In the rows, 128 means zero.
[ 92 117 122 149 173 201 115 142 145 131 191 125  95 147 125 181 122 151
  99 116 101 143 154 130 120 145 125 147  60 128 113 151 109 139 124 139
  94 186  59 106 132]  Nivo
[140 189 107  96 121 193 108 129 138 103 144 118 128  97 134 187  80  87
  90  92  62 177 145 147 110 160 136 152  78 165 134  88  96 121 134 111
 101 153 123  97 115]  lur
[133 134 125 139 142 184 107 153 125  92 177 127  81 116 120 154  93 112
  98 128 102 152 156  72  91 153 130 117  84 101 130 142 110 122 148 142
 109 158 121 104 131]  lukin
[ 85 105 131 132 131 110 140 188 133  89 198 111  78 116 108 150 130  83
 103 153 143 104 168  80 124  88 106 149 125  86 126 138 143 139  96 100
 114 162 141 125 127]  lur
[ 80 126 128  99  87 165 122 171 115 123 173 118 100 142 113 119 124  87
 113 133 133 143 150  57 139 124 110 147 141  98  94 146 115 188  52  80
 128 166 140 137 108]  Vav
[136  67 152 113 155 136 114 114 103 148 141 148  72  99 104 170  86 149
  85 126 134 111 143 103 159  93 183  90  96  85 108  86 119 183 115 163
 120 147 104  81  99]  Meza
[161 117 141 127 155 147 129 119 131 120 101 160 119 104 124 141  88 108
  56 110 150 142 148 130 135 105 184 107 107 111 117  88 139 213 164 173
 100 115 143  95 117]  lukin
[ 78 107 123 151 125 159 136 164 103 126 150 134 114 112 134 158 112  96
 104 162 127  97 162  51 114 112 113 147 131 106  89 134 107 176  96 129
 159 187 133 139 124]  toti
[ 49 118 117 127 144 169 144 182 131 117 170 116  80 146 124 111 128 112
 101 138 120  91 132  69 114 115  81 149 132  87 115 135 109 162  45 101
 127 159 148 122 116]  Meza
[173 122 131 123 157 169 133 136 107 143 145 149  90 156 107 164 108 113
  78 104 134 145 166 137 153 117 181  59 113  66 101  85 147 202 136 170
  95 124 123 123 128]  Vav
[100  59 118 108 173 136 120 127 106 145 125 169  83 154 117 165  93 140
  63 114 141 150 110 121 143  72 177  96 124  97 113  64 157 178 106 173
 114 163 128 107 115]  bofu
[101 125  98 143 123 151 121 162  96 115 155 130 117 153 126 159 105  87
  80 124  92  86 157  74 127 114 117 132 116  81 104 127 141 187  87 139
 156 176 140 142 143]  toti
[ 96 110 112 137 119 185 142 152 128 134 173 124 101 145 109 130 114  96
 103 151 121 122 153  91 120 111  87 147 125  97 103 116 138 186  65 121
 126 189 123 137 116]  Vav
[125 122 144 124 166 152 125 126  88 133 145 154 130 100 125 162 107 105
  54 121 140 138 133 133 137  97 162  87  77  87  98 102 139 185 157 158
  92 136 122 104 127]  lukin
[ 96 128 109 112 102 170 128 178 101 128 184 149 114 127 124 147 139  98
 108 144 114 111 131  61 137 122  91 152 124 104 125 120 153 180  65  88
 159 177 156 117 123]  Meza
[ 74  81 123 124 148 168 127 162 112 116 177 112  59 159 122 121 107  85
  82 147 127 100 151  73 118  92  88 116 132  81 130 145 114 169  76 124
 122 173 163 131 110]  lur
[ 74 123 111 157 160 161 129 160  84 119 149 118 106 151 141 159 110  68
  25 132 119  82 121 111  99  88  88 108 124  81  99 122 147 180  81 131
 128 189 160 123 123]  lur
[ 34  98 131 128 128 130 142 154 124 110 165 127  93 151 131 119 118 111
 111 140 110 122 117  48 137 117  85 166 113 111 109 134 107 170  44 111
 129 177 126 118 109]  Meza
[159 119 147 103 145  90 127 119 121 123 117 147 102 106 121 178  94  96
  53 101 149 141 173 152 163 106 176  93 102  93 105  79 136 217 131 141
  73 140 150  96  94]  lur
[ 90 100 128 129 103 148 140 174  89 100 178 126  72 162 130 136 143  94
 102 157 155 114 170  62 115  84 115 159 141 109  94 149 139 159  75 103
 151 161 145 138 113]  lur
[ 95 141 127 156 177 216 111 126 111 126 192 124 123 136 124 197 116 106
  81 161  92 147 126 130 130 126 119 123  64 112 102 150 134 127 136 130
 121 171 133  79 145]  zib
[107 159 125 141 174 200 125 145 165 142 160 149 141 107 119 187 102  96
 104 142  92 165 155 143 137 165 108 162  69 148 143 143  99 140 134  99
  76 181 112  85 122]  tep
[108 138 130 159 103 162 131 176 115 115 178 109 100  97 125 119 110  78
  74 120 115  99 144  45 113 101 111 137 124  87  79 129 105 187  74  90
 135 179 140 145 117]  Nivo
[149 108 166 117 158 154 122 125  95 141 131 144  79 114 116 154  81  88
  51 118 127 131 152 120 155  90 152  80 102  94 112  91 125 199 112 149
  79 142 123  81  96]  Meza
[125 102 145 125 127 144 115 103 110 133 120 133  77 125 103 155  93 113
  70 147 135 113 169 115 150  69 185  83 107  94  79  96 134 196 132 140
 150 158 137  82  93]  pero
[155 104 169 110 153 145 139 126  98 109 108 163 124  97 120 180 140 126
  84 123 161 132 204 141 147 107 191 127 122 109 112 123  88 204 140 160
 119 120 147 121 107]  toti
[ 97 106 112 132 100 156 150 175 130 107 135 127  75 142 105 105 114 106
 106 150 122 128 164  76  93 118  80 140 146 104 102  80 124 152  69  86
 144 201 151 142 110]  bofu
[102 123 111 154  80 152 146 170 119 108 167 103  96 141 114 128 131  89
  96 163 103 106 157  63 126 128  74 171  95 106 108  94 121 194  44 118
 141 189 128 137 121]  Meza
[ 65  96 116 105 112 164 126 169 102 104 191 119  68 127 128 137 126  98
  91 170 130 114 147  39 109 103  96 140 142  80  89 123  94 150  69 101
 142 171 168 127 116]  lur
[131 156 108 129 177 217 118 136 147 118 165 136  92 145 135 189 123 125
  84 124  84 142 141 116 128 156 122 143  95 153 122 149 132 126 118 159
  65 135  93 100 135]  zib
[ 88 102 135 147 132 138 113 154 120  92 146  93  82 134 109 104 123 108
  85 137 128  74 141  62 119 104  95 142 107 103 114 176 135 198  66 120
 145 136 149 132 108]  zib
[133 109 145 116  99 157 145 185 140  94 139 159  99 110 127 164 115 101
  81 150 149 119 158  71 115 116 134 133 130 114 115 122 165 192  89  99
 130 161 133 113  99]  Tole
[ 70  73 135 160 155 160 155 178 125 108 161 139  70 119 101 107 102 100
 119 134 127  86 189  74 122 127 109 129 117  94 123 138 105 183  81 145
 134 180  85 111 112]  bofu
[120 129 117  86 113 168 109 140 125 115 153 110  93 170 134 152  81  97
 104 114  84 141 158 113 145 161 109 123 109 155 116 131 150 135 141 117
  93 130  84 120 125]  lur
[121 118 104 132 175 209 130 115 113 121 158 122 128 138 131 178 107 128
 106 120  81 156 145 140 118 147 103 134 125 163 119 128 112 128 123 163
  68 145  88 130 134]  Vav
[ 55  67 101 150 160 163 139 183 139 133 138 137 125 124 130 138  97 125
  90 152 152 128 143 109 117 124 105 162 121 122 114  97 106 212  73  98
 109 184 158 100 116]  Meza
[ 88 156 120 104 173 212 118 120 115 117 178 132  76 142 138 184 105 110
  90 122  83 156 137 126 105 130 115 127  73 131 121 131 106 121 122 143
 111 157 123  92 109]  lur
[121 145 110 143 114 175 108 119 134 126 171 116 113 151 137 158 100 122
  85 124  93 173 123 128 120 143 111 150  73 134  85 115 133 152 119 125
  96 155 111 108 131]  Nivo
[ 58 101 145 130 154 148 126 159 123 110 154 132  89 150 125 132 131  98
  80 146 133 103 105  58 118 112  94 144 143 114 103 171 111 183  74 136
 131 162 146 131 115]  Tole
[ 90 153 120 144 116 127 148 177 132  99 160 132  73 142 123 135 162  97
 109 151 125  86 152  71 118 133  90 119 168 102  98 161 138 160  80 135
 121 149 136 103 130]  Tole
[107 146 137  90 124 207 100 135 146 129 156 130 107 113 132 186 106 137
  77 105  91 146 135 115 126 138 134 147 110 160  89 127 128 119 136  98
  99 171  55  91 119]  Nivo
[ 82  78  93 128 102 176 119 194 122 117 162 130 125 121 125  98  84 106
  84 137 142  97 150  71 104 123 100 158 122  88 110 134 138 183  71  88
 119 172 126 129 127]  lukin
[ 90 114 114 156 129 189 144 173 134 108 184 122 117 127 115 130 126  93
  83 154 137 100 149  88 107 115 102 146 139  80 111 142 140 163 109 128
 138 184 168 122 137]  lukin
[117 144 127 129 147 245 117 126 118 119 156 154  96 148 129 196 114 117
  69 148  95 161 102 109  99 155 118 146 100 111 111 137 115 108 131 163
 121 134 153 112 134]  toti
[101 139 106 123 169 207  92 137 112 119 183  99  94 119 120 233 119 143
  91 127  71 146 133 112 121 135 142 113  80 159 130 152 122 111 143 150
 101 155 106 105 121]  tep
[130 114 161 124 166 152 134 135 127 123 116 147  89 120 106 172 113 120
  59 112 141 128 147 119 155  94 185  78 122 105  80 102 138 193 146 141
 107 145 140  96 109]  zib
[121 107 156 174 149 118 134 116  78 108 111 140 121 100 112 140 125  95
  55 128 147 130 144 113 139  85 168 115  96 106 105 119 103 196 138 174
 105 143 134 101 125]  lukin
[105 120 129 111 125 183 110 119 100 115 186 122 130 129 134 157  84 120
 141 139  90 177 158 113 118 170 115 120  91 127  86 130 105 135 141 141
 116 140  62  99 137]  Vav
[138 103 152 117 169 168 131 122 138 145 111 154  91 122 125 192  96 127
  56 123 156 134 163 145 145  85 191  87 104 122 109 108 153 189 136 145
  88 160 117 101  77]  pero
[ 91 112 112 145  92 173 134 173 114 108 155 135 105 122 124 129 104  92
  54 137 119  88 124  44 101 120 107 113 122  55  94 111 147 184  83 131
 153 199 144 126 123]  lukin
[165 111 153 119 127 135 128 121 124 129  90 179 117 126 124 150 119  91
  60 141 148 152 130 114 157 119 166 118 140 119 114  95 115 224 121 160
 104 126 159  91 118]  Tole
[130  75 157 115 177 139 141 108  96 111 120 180  85  95  91 177  74 143
  77  82 116 132 162 142 147  76 196  90  92 104 109  85 149 160 120 134
 117 167 108  85  81]  bofu
[153 107 160 126 135 146 134 138 133 122 152 161  83 110  96 152 136 128
  65 112 150 126 174 134 166 102 181 102 109  71  94 107 130 200 136 136
  94 125 121  84 122]  Nivo
[108 169  81 110 142 201 119  91  87 130 186 136 104 133 139 183 116 153
 124 133  58 152 142 124 121 171 101 103  80 118  83 127 125 118  95 150
  93 128  90  88 125]  Vav
[ 85 116 113 153 125 163 131 171 135 107 207 104  96 123  88 115 133  78
 119 154 113 103 152  93 123 108  92 128 128  73 134 145 113 189 105 144
 157 149 192 110 137]  tep
[ 62 125 124 103 159 232 124 148 121  86 165 145  71 148 136 174 129 146
  88 137  96 143 139 109 102 187 112 127  94 129 117 151 126 126 114 173
 116 113  74  73 123]  bofu
[ 79  88 113 127  82 134 129 176 121 107 143 127  86 128 123  91  94  98
 118 161 136 100 145  42 101  98  96 126 144 102  97 123 134 212  59  89
 178 170 167 117 102]  Tole
[172  73 159 132 138 157 129 117  98 112  94 134 120 119 118 194  90 121
  29 113 123 147 108 129 158  99 175 100 118 130 130  77 153 181 128 155
  88 131 154 118 102]  Meza
[116 157 129 133 169 191 114 127 156 123 187 112  91 135 116 176 123 113
 119 126  97 137 159 142 107 151 111 126  87 132 141 160 118 162 150 195
 126 154 113  90 117]  tep
[107  69 157 108 159 108 114 104  89 144 112 152 102 118 121 152  98 160
  78 109 150 114  93 121 158  95 156  93 102 104 111 120 162 188 104 139
 118 115 138  96  85]  Meza
[ 73 114 109 126  98 183 132 177 107 110 152 163 100 115 121 152 134 100
 111 146 121 117 165  58 120 122 120 159 123 116 119 134 112 188  80 123
 159 170 136 110 122]  toti
[ 98 152 118 130 126 230 116 125 113 141 127 151 111 143 132 190  97 101
  87 136  91 156 141 132 123 143 127 127  93 144 116 133 129 143 127 136
 126 174 122  79 117]  toti
[159 191 121 144 113 190 124 122 103 102 140 102 144 134 155 200 121 102
  80 141  76 156 146 151  93 164 111 124  91 154  91 119 114 125 124 140
 112 163 115 118 129]  Tole
[119  90 116 117 141 112 127 107 116 159  87 164  73 123 114 137 113 167
  96 138 154 104 144 114 155 116 173  85 129  92  99  79 144 190  98 161
 135 131 122  87 101]  bofu
[ 78  85 131 157 154 154 122 173 103 114 155 149 133 123 123 123 117  76
  41 130 140  94  99  45 109 101  96 156 133  81 124 154 128 191  87 129
 130 196 160 151 133]  lukin
[ 49 122  94 111 118 158 129 150 113 135 156 120  75 151 117 102 116 116
  97 141 128 116 131 102 110 110  87 142 123  95  76 102 128 181  42 116
 140 161 152 116 105]  bofu
[144 103 145  98 145 139 111 127 105 128 124 143 126  96 101 183 111 114
  55 120 135 132 161 129 184 102 190  93 129 111 101 109 123 223 145 126
 103 118 177  94 107]  tep
[139 168 129 127 153 212 107 127 139 125 174 127 105 125 130 200  96 113
 106 116  81 169 108 130 106 171 135 132  73 156 126 146 113 115 139 165
 102 148 102 101 122]  Tole
[148  81 152 102 138 145 129 143 130 118 135 163  83 109 105 152 115 125
  44 115 162 112 169 106 155 123 170  94 117  70 110 116 142 218 128 174
  70 134 119  98 105]  lukin
[155  74 149  98 151 125 119 127 111 116 143 162  73 143 107 154 103 115
  88 111 152 148 168 120 161  99 191 111 118  99 124 105 125 192 146 159
 110 115 142 103 115]  lur
[109  71 141 117 157 118 111 101  78 137 133 128  98 120 126 139  77 132
  62 130 162 133 159 122 130  56 180  76 125  87  47  91 118 195 145 163
 108 155 138  93 108]  lukin
[ 87 121  90  98 167 231 107 154 128 139 211 146 103 136 113 218 113 144
 116 124  94 178 138 126 141 165 136 114  85 130 125 129 142 136 127 138
  77 156  89  91 138]  Vav
[ 70 115 125 139 134 141 137 167 118 106 151 108  99 154 119 113 136  82
  93 132 130 132 134  62 120 111  84 142 157 108 115 148 109 188  59 118
 103 161 151 156 120]  Vav
[ 94  89 126 128 111 150 142 194 107  93 154 136  75 145 120 140 138  81
  64 154 147 114 149  57 111 100  87 145 153 102 117 128 140 165  75  87
 115 176 168 146 113]  lur
[ 58 121 128 156 148 161 155 179 131 121 175 133  49 133 105 135 108  97
 101 131 128  85 174  74 110  99 118 135 130  86  82 130 137 149  64 129
 140 206  85 101 106]  bofu
[101 139 117  77 128 221  96 115 100 122 197 106 104 127 136 200 109 107
  81 139  65 146 117 119 132 160 104 110 109 121 109 130 101  95 135 145
 104 150 126 101 131]  lur
[140 114 145 137 159 150 134 130 109  93 121 152 112 103 121 186  79 109
  64  95 120 137 160 154 128  96 195  79 116  78 115 106 128 165 149 170
 104 113 157  81 122]  toti
[104 169  92 165 169 195 139 149 144 139 192 140  99 123 123 173 134 120
 124 135  98 135 147 136 113 168 111 136  96 126 105 144  96  99 125 154
  67 153  99 108 140]  pero
[105 171 118 122 151 189 128 134 116 117 175 127  76 128 145 195 109  95
  91 124  80 150 144 116  97 138 110 114 108 138 100 112 110  94 135 156
  90 172  88  92 123]  lur
[146 140 126 129 126 230 105 110 123 141 174 125  99 165 134 178 103 118
  91 139  80 148 101 117 117 144 105 120  86 133 109 140 164  98 125 164
 114 162  86 112 131]  zib
[135  79 158 131 178 123 131 123 126 138 135 166  79 140  96 131 113 100
  80 104 155 126 158 112 190  70 181 107 115 102 118 136 136 236 109 164
  85 133 141  96 105]  zib
